Below are the code and all the weights of a small trained network. Each question names an input and a class and asks about switching units off, where a switched-off unit gives its printed mean instead of its output.

import numpy as np


def w(rows, s, z=0):
    codes = np.array(rows[::2]) - 128.0
    scale = np.full(codes.shape[1], s)
    scale[-1] = z or s
    return codes * scale


def f(y):
    return np.maximum(y, 0)


def log_softmax(a):
    a = a - a.max(-1, keepdims=True)
    return a - np.log(np.exp(a).sum(-1, keepdims=True))


def net(x, mask):
    res = np.array(x, float).reshape(1, 6) / 4 @ E
    y = f(res @ A[0][:, :-1].T + A[0][:, -1])
    res = res + np.where(mask, y, B[0][:, -1]) @ B[0][:, :-1]
    return log_softmax(res[-1] @ U[:, :-1].T + U[:, -1])


A, B = {}, {}
E = w([
[126,129,128],'x0',
[136,172,62],'x1',
[250,126,172],'x2',
[129,128,130],'x3',
[127,128,128],'x4',
[51,203,189],'x5',
],0.012)
A[0] = w([
[127,102,84,151],'N0',
[51,192,196,106],'N1',
[107,115,120,49],'N2',
[86,76,198,126],'N3',
[126,96,168,158],'N4',
[80,104,134,93],'N5',
[147,53,109,161],'N6',
[29,50,121,151],'N7',
[130,100,108,31],'N8',
[76,88,61,85],'N9',
[136,131,140,244],'N10',
[125,192,158,66],'N11',
[174,166,163,23],'N12',
[112,119,122,69],'N13',
[118,166,144,2],'N14',
[137,112,115,47],'N15',
[118,159,144,56],'N16',
[108,169,196,65],'N17',
[109,174,102,143],'N18',
[110,47,80,116],'N19',
[153,142,139,239],'N20',
[116,198,175,118],'N21',
[154,142,142,36],'N22',
[83,55,87,113],'N23',
[86,194,158,62],'N24',
[112,164,45,122],'N25',
[120,170,155,43],'N26',
[134,240,83,101],'N27',
[80,118,114,101],'N28',
[111,117,122,66],'N29',
[148,124,133,48],'N30',
[70,122,137,120],'N31',
[62,201,193,86],'N32',
[92,116,77,121],'N33',
[213,117,107,147],'N34',
[85,128,102,104],'N35',
[144,90,96,67],'N36',
[124,163,202,86],'N37',
[168,187,105,125],'N38',
[101,98,223,113],'N39',
[83,164,173,87],'N40',
[174,115,206,101],'N41',
[108,116,120,52],'N42',
[71,38,165,111],'N43',
[77,156,110,50],'N44',
[137,41,80,55],'N45',
[158,50,251,128],'N46',
],0.013,0.0073)
B[0] = w([
[109,111,150,190],'N0',
[128,87,118,248],'N1',
[203,209,181,131],'N2',
[134,151,69,190],'N3',
[123,147,85,178],'N4',
[160,154,137,162],'N5',
[99,89,141,221],'N6',
[167,217,145,240],'N7',
[245,25,211,133],'N8',
[166,146,135,201],'N9',
[96,176,172,227],'N10',
[168,65,129,166],'N11',
[208,164,148,160],'N12',
[198,196,175,131],'N13',
[194,44,156,134],'N14',
[117,73,149,131],'N15',
[157,77,121,140],'N16',
[131,86,150,184],'N17',
[123,151,117,184],'N18',
[100,64,127,202],'N19',
[94,203,159,229],'N20',
[109,48,165,203],'N21',
[195,145,174,135],'N22',
[159,194,138,194],'N23',
[143,82,133,190],'N24',
[83,134,93,210],'N25',
[178,50,152,147],'N26',
[129,147,35,201],'N27',
[180,144,140,173],'N28',
[167,150,152,131],'N29',
[196,112,174,133],'N30',
[162,179,147,185],'N31',
[143,73,105,237],'N32',
[151,151,185,190],'N33',
[91,175,123,254],'N34',
[166,144,168,176],'N35',
[177,46,169,162],'N36',
[148,80,115,186],'N37',
[77,127,45,181],'N38',
[128,173,51,199],'N39',
[124,92,160,191],'N40',
[154,166,132,213],'N41',
[204,215,197,131],'N42',
[89,142,15,183],'N43',
[148,124,138,170],'N44',
[162,2,169,195],'N45',
[89,152,64,253],'N46',
],0.0078,0.0086)
U = w([
[150,43,202,79],'0',
[50,188,176,246],'1',
[53,187,179,233],'2',
[229,254,235,24],'3',
[61,169,13,9],'4',
],0.0089,0.011)

Each question gives the input, the list of numbers given to net, and the class t.
The units are the neurons (one row each of A and B). Each row of codes is followed by its name. A weight is (code - 128) times the scale printed after its matrix; where a second scale follows, it is the last column's (A, B and U).
mask holds one flag per neuron, in row order. A switched-off neuron (its flag False) gives its mean, the last column of its row in B, instead of its output. The means were averaged over made-up inputs and are rounded, as every weight is.
A unit's drop is (log p(t) with every unit on - log p(t) with that unit switched off) / (log p(t) with every unit on - log p(t) with every unit switched off).
The circuit of an input: a set's keep is (log p(t) with only the set's units on - log p(t) with every unit switched off) / (log p(t) with every unit on - log p(t) with every unit switched off). Starting from the 12 units with the biggest drops (on a tie, the unit counted first), units are removed one at a time, each time the one whose removal leaves the highest keep (on an exact tie, the one counted first), for as long as the keep stays at least 0.8.
units of the circuit, in order: the units of the circuit, biggest drop first
most important unit: the unit with the biggest drop
k most important neurons: the k neurons with the biggest drops, biggest first
drop of u: that unit's drop, to one decimal
input [2,-5,-5,0,-3,2], class 3: 2 most important neurons -> (N7; N31)
input [-7,-8,4,-4,-7,-4], class 4: units of the circuit, in order -> (N46; N43)
input [3,-7,-8,-3,6,-5], class 3: 2 most important neurons -> (N7; N23)
input [6,8,5,-1,-7,1], class 4: units of the circuit, in order -> (N38)
input [4,-7,-4,1,-3,5], class 4: 2 most important neurons -> (N43; N39)
input [-5,-7,-7,0,4,-2], class 3: units of the circuit, in order -> (N7; N23; N31)
input [-7,-7,7,-1,6,-6], class 2: 2 most important neurons -> (N46; N34)
input [6,-8,4,2,-4,1], class 4: 2 most important neurons -> (N46; N39)
input [-2,-6,-7,-5,4,-8], class 0: 2 most important neurons -> (N45; N19)
input [2,-7,4,-3,-5,2], class 4: 2 most important neurons -> (N46; N39)
input [-8,2,-8,-6,-5,8], class 0: 2 most important neurons -> (N32; N1)
input [5,7,0,1,-1,-8], class 0: 2 most important neurons -> (N45; N36)
input [5,5,-6,-1,2,-8], class 0: drop of N45 -> 0.2
input [-3,6,6,1,-5,8], class 0: drop of N18 -> 0.0
input [0,-5,1,2,1,2], class 4: drop of N43 -> 0.1
input [-3,6,4,4,6,7], class 0: drop of N11 -> 0.1
input [8,5,4,7,-5,-5], class 2: most important unit -> N34
